Below is a small trained network, with its code and all its weights. Each question gives an input and a target symbol and asks what happens when units are switched off, that is, made to give their printed mean instead of their output.

import numpy as np


def w(rows, s, z=0):
    codes = np.array(rows[::2]) - 128.0
    scale = np.full(codes.shape[1], s)
    scale[-1] = z or s
    return codes * scale


def norm(h):
    return h / np.sqrt((h * h).mean(-1, keepdims=True) + 1e-5)


def f(y):
    return np.maximum(y, 0)


def softmax(a):
    e = np.exp(a - a.max(-1, keepdims=True))
    return e / e.sum(-1, keepdims=True)


def log_softmax(a):
    a = a - a.max(-1, keepdims=True)
    return a - np.log(np.exp(a).sum(-1, keepdims=True))


def net(x, mask):
    ids = ['ΠΦΨαβζηλσω'.index(c) for c in x.split()]
    T = len(ids)
    res = E[ids] + P[:T]
    u = 0
    for l in range(2):
        r = norm(res)
        for j in range(2):
            rows = slice(2 * j, 2 * j + 2)
            q, k, v = (r @ M[l][rows].T for M in (Q, K, V))
            z = softmax(np.where(np.tri(T) > 0, q @ k.T / 2**0.5, -1e9)) @ v
            o = O[l][rows]
            res = res + np.where(mask[u + j], z, o[:, -1]) @ o[:, :-1]
        u += 2
        y = f(norm(res) @ A[l][:, :-1].T + A[l][:, -1])
        res = res + np.where(mask[u : u + 12], y, B[l][:, -1]) @ B[l][:, :-1]
        u += 12
    return log_softmax(norm(res)[-1] @ U[:, :-1].T + U[:, -1])


Q, K, V, O, A, B = {}, {}, {}, {}, {}, {}
E = w([
[92,207,46],'Π',
[96,196,58],'Φ',
[160,60,91],'Ψ',
[194,190,122],'α',
[74,221,87],'β',
[171,28,182],'ζ',
[143,100,233],'η',
[73,183,206],'λ',
[195,135,95],'σ',
[9,31,92],'ω',
],0.011)
P = w([
[139,126,70],'0',
[121,132,88],'1',
[108,135,115],'2',
[123,133,146],'3',
[139,136,176],'4',
[142,148,206],'5',
[158,136,238],'6',
[173,132,253],'7',
[182,137,255],'8',
[178,132,223],'9',
],0.0043)
Q[0] = w([
[72,85,131],'0.h1',
[122,141,194],'0.h1',
[251,40,174],'0.h2',
[163,54,22],'0.h2',
],0.018)
K[0] = w([
[141,84,98],'0.h1',
[104,87,154],'0.h1',
[250,83,144],'0.h2',
[109,60,30],'0.h2',
],0.025)
V[0] = w([
[200,153,136],'0.h1',
[139,113,136],'0.h1',
[141,142,134],'0.h2',
[46,254,115],'0.h2',
],0.0072)
O[0] = w([
[61,137,159,105],'0.h1',
[138,117,141,116],'0.h1',
[123,136,137,139],'0.h2',
[30,253,160,252],'0.h2',
],0.0062,0.0037)
A[0] = w([
[119,106,205,74],'0.n1',
[58,36,85,104],'0.n2',
[166,190,142,42],'0.n3',
[107,68,63,97],'0.n4',
[136,144,82,82],'0.n5',
[213,180,124,140],'0.n6',
[140,153,73,129],'0.n7',
[148,159,171,29],'0.n8',
[162,83,128,25],'0.n9',
[116,58,11,102],'0.n10',
[92,132,151,7],'0.n11',
[140,70,207,106],'0.n12',
],0.011,0.0017)
B[0] = w([
[110,104,200,216],'0.n1',
[108,52,87,217],'0.n2',
[119,126,67,238],'0.n3',
[88,150,76,194],'0.n4',
[121,117,154,155],'0.n5',
[73,203,87,212],'0.n6',
[137,106,169,187],'0.n7',
[143,114,78,194],'0.n8',
[184,148,102,204],'0.n9',
[75,254,80,220],'0.n10',
[103,171,124,184],'0.n11',
[201,37,220,255],'0.n12',
],0.021,0.0029)
Q[1] = w([
[4,58,108],'1.h1',
[165,126,104],'1.h1',
[41,176,233],'1.h2',
[254,154,7],'1.h2',
],0.0095)
K[1] = w([
[157,145,124],'1.h1',
[74,120,131],'1.h1',
[82,43,225],'1.h2',
[244,148,58],'1.h2',
],0.011)
V[1] = w([
[191,129,169],'1.h1',
[251,244,126],'1.h1',
[85,19,53],'1.h2',
[229,172,82],'1.h2',
],0.018)
O[1] = w([
[146,154,207,2],'1.h1',
[252,159,177,166],'1.h1',
[166,51,127,27],'1.h2',
[191,157,79,83],'1.h2',
],0.02,0.0063)
A[1] = w([
[22,4,148,73],'1.n1',
[93,201,172,4],'1.n2',
[125,118,206,65],'1.n3',
[170,167,196,99],'1.n4',
[117,125,50,107],'1.n5',
[95,94,113,175],'1.n6',
[29,20,150,152],'1.n7',
[110,168,160,46],'1.n8',
[173,170,152,9],'1.n9',
[237,71,114,184],'1.n10',
[174,90,111,142],'1.n11',
[179,114,81,11],'1.n12',
],0.012,0.0025)
B[1] = w([
[86,128,5,235],'1.n1',
[162,63,181,255],'1.n2',
[111,169,139,178],'1.n3',
[154,133,165,173],'1.n4',
[186,116,125,234],'1.n5',
[118,135,153,180],'1.n6',
[51,166,57,248],'1.n7',
[153,105,123,189],'1.n8',
[136,127,171,143],'1.n9',
[109,49,211,225],'1.n10',
[128,102,161,172],'1.n11',
[177,97,113,164],'1.n12',
],0.031,0.0043)
U = w([
[176,135,120,27],'Π',
[185,167,105,68],'Φ',
[162,118,91,55],'Ψ',
[163,136,121,53],'α',
[153,247,180,125],'β',
[230,6,108,234],'ζ',
[116,65,199,253],'η',
[11,136,215,178],'λ',
[180,138,194,187],'σ',
[29,7,35,138],'ω',
],0.012,0.0043)

Each question gives the input, a string of symbols that net reads in full, and the target symbol t.
The units are the heads (2 rows each of Q, K, V and O) and the neurons (one row each of A and B). Each row of codes is followed by its name. A weight is (code - 128) times the scale printed after its matrix; where a second scale follows, it is the last column's (O, A, B and U).
mask holds one flag per unit, layer by layer, with each layer's heads first. A switched-off unit (its flag False) gives its mean, the last column of its rows in O or B, instead of its output. The means were averaged over made-up inputs and are rounded, as every weight is.
A unit's drop is (log p(t) with every unit on - log p(t) with that unit switched off) / (log p(t) with every unit on - log p(t) with every unit switched off).
unit that matters most: the unit with the biggest drop
top k neurons: the k neurons with the biggest drops, biggest first
top k neurons in layer l: the k neurons of layer l with the biggest drops, biggest first
heads that matter: for each layer, one digit per head in row order, 1 if its drop is at least 0.15 and else 0, layers parted by /
input α ζ β, target ζ: unit that matters most -> 0.n12
input Φ β β β Φ η λ β Π, target λ: top 4 neurons -> (0.n9 0.n2 0.n10 0.n12)
input β Φ β, target β: top 3 neurons -> (0.n2 0.n1 1.n10)
input η β Π, target η: top 2 neurons in layer 0 -> (0.n2 0.n10)
input η α Φ λ Ψ Φ, target λ: top 2 neurons in layer 0 -> (0.n9 0.n10)
input σ Ψ α α Ψ ω σ Ψ α α, target ζ: top 3 neurons -> (0.n10 0.n9 1.n10)
input β Φ β α Ψ Φ σ, target ζ: heads that matter -> 01 / 00
input Φ Ψ β α, target ζ: heads that matter -> 01 / 11
input β λ β β β, target β: top 3 neurons -> (0.n2 1.n10 0.n1)
input η α α β β ζ η λ α η, target λ: heads that matter -> 10 / 01
input Φ λ λ α ζ, target η: top 2 neurons in layer 0 -> (0.n2 0.n12)
input Π ζ Ψ η η β, target η: top 3 neurons -> (1.n2 1.n7 0.n10)
input β λ ω α λ η ζ Φ, target η: heads that matter -> 11 / 11
input ζ Φ Φ, target ζ: heads that matter -> 01 / 11
input λ Φ Φ β Π, target β: heads that matter -> 00 / 11
input β σ Φ ω λ λ λ Φ, target λ: top 3 neurons in layer 0 -> (0.n9 0.n2 0.n4)
input λ Π ζ α Π η α α η Φ, target η: top 3 neurons in layer 1 -> (1.n2 1.n1 1.n5)
input λ α λ α β, target λ: heads that matter -> 00 / 01
input ζ η β α η, target η: heads that matter -> 01 / 00
input α λ β β Ψ, target ζ: heads that matter -> 01 / 00
input β Π ζ Φ, target ζ: top 3 neurons in layer 0 -> (0.n1 0.n12 0.n2)
input λ ω Ψ β Φ λ Π, target λ: top 4 neurons -> (0.n9 0.n10 0.n2 1.n1)
input η η β, target η: top 2 neurons in layer 0 -> (0.n2 0.n10)
input ζ Φ ζ, target ζ: unit that matters most -> 0.n9
